Below is a small trained network, with its code and all its weights. Each question gives an input and a class and asks what happens when units are switched off, that is, made to give their printed mean instead of their output.

import numpy as np


def w(rows, s, z=0):
    codes = np.array(rows[::2]) - 128.0
    scale = np.full(codes.shape[1], s)
    scale[-1] = z or s
    return codes * scale


def f(y):
    return np.maximum(y, 0)


def log_softmax(a):
    a = a - a.max(-1, keepdims=True)
    return a - np.log(np.exp(a).sum(-1, keepdims=True))


def net(x, mask):
    res = np.array(x, float).reshape(1, 4) / 4 @ E
    y = f(res @ A[0][:, :-1].T + A[0][:, -1])
    res = res + np.where(mask, y, B[0][:, -1]) @ B[0][:, :-1]
    return log_softmax(res[-1] @ U[:, :-1].T + U[:, -1])


A, B = {}, {}
E = w([
[111,46,79,53],'x0',
[202,92,98,114],'x1',
[173,234,204,21],'x2',
[104,42,254,93],'x3',
],0.0097)
A[0] = w([
[87,178,46,87,178],'neuron 1',
[62,125,159,171,120],'neuron 2',
[122,250,55,140,179],'neuron 3',
[58,74,113,126,221],'neuron 4',
[100,110,207,203,180],'neuron 5',
[171,236,181,120,152],'neuron 6',
[53,177,87,84,169],'neuron 7',
[166,114,83,56,254],'neuron 8',
[180,209,183,108,108],'neuron 9',
],0.012,0.0055)
B[0] = w([
[61,165,189,208,200],'neuron 1',
[107,207,146,101,186],'neuron 2',
[162,172,126,255,249],'neuron 3',
[160,73,226,131,225],'neuron 4',
[12,186,107,56,232],'neuron 5',
[203,174,252,226,252],'neuron 6',
[131,215,210,73,180],'neuron 7',
[64,29,143,94,218],'neuron 8',
[189,122,249,188,230],'neuron 9',
],0.0098,0.011)
U = w([
[64,164,147,53,201],'0',
[135,167,229,157,64],'1',
[136,212,123,64,17],'2',
[186,161,158,65,6],'3',
[129,178,53,225,226],'4',
[136,218,110,100,2],'5',
[151,4,99,125,213],'6',
],0.012,0.0091)

Each question gives the input, the list of numbers given to net, and the class t.
The units are the neurons (one row each of A and B). Each row of codes is followed by its name. A weight is (code - 128) times the scale printed after its matrix; where a second scale follows, it is the last column's (A, B and U).
mask holds one flag per neuron, in row order. A switched-off neuron (its flag False) gives its mean, the last column of its row in B, instead of its output. The means were averaged over made-up inputs and are rounded, as every weight is.
A unit's drop is (log p(t) with every unit on - log p(t) with that unit switched off) / (log p(t) with every unit on - log p(t) with every unit switched off).
The circuit of an input: a set's keep is (log p(t) with only the set's units on - log p(t) with every unit switched off) / (log p(t) with every unit on - log p(t) with every unit switched off). Starting from all 9 units, units are removed one at a time, each time the one whose removal leaves the highest keep (on an exact tie, the one counted first), for as long as the keep stays at least 0.8.
circuit, biggest first: the units of the circuit, biggest drop first
top k neurons: the k neurons with the biggest drops, biggest first
drop of u: that unit's drop, to one decimal
input [-7,1,-1,-5], class 4: circuit, biggest first	[neuron 3]
input [-4,-7,0,8], class 0: circuit, biggest first	[neuron 5; neuron 3]
input [3,-6,-8,-2], class 0: circuit, biggest first	[neuron 6; neuron 3]
input [-4,3,-1,0], class 4: circuit, biggest first	[neuron 4; neuron 9; neuron 7]
input [5,-4,-7,8], class 0: top 2 neurons	[neuron 5; neuron 6]
input [-7,-3,-1,-6], class 4: top 3 neurons	[neuron 3; neuron 4; neuron 8]
input [-1,-3,-1,3], class 0: circuit, biggest first	[neuron 6; neuron 9]
input [2,-7,1,-8], class 4: top 2 neurons	[neuron 3; neuron 9]
input [-5,3,-7,0], class 4: top 2 neurons	[neuron 8; neuron 7]
input [0,-4,-1,8], class 0: drop of neuron 4	0.0
input [2,1,-6,4], class 6: drop of neuron 6	0.3
input [8,-7,1,8], class 0: drop of neuron 5	0.0
input [-1,-7,-2,3], class 0: drop of neuron 6	0.1
input [-4,5,0,-3], class 4: top neuron	[neuron 4]
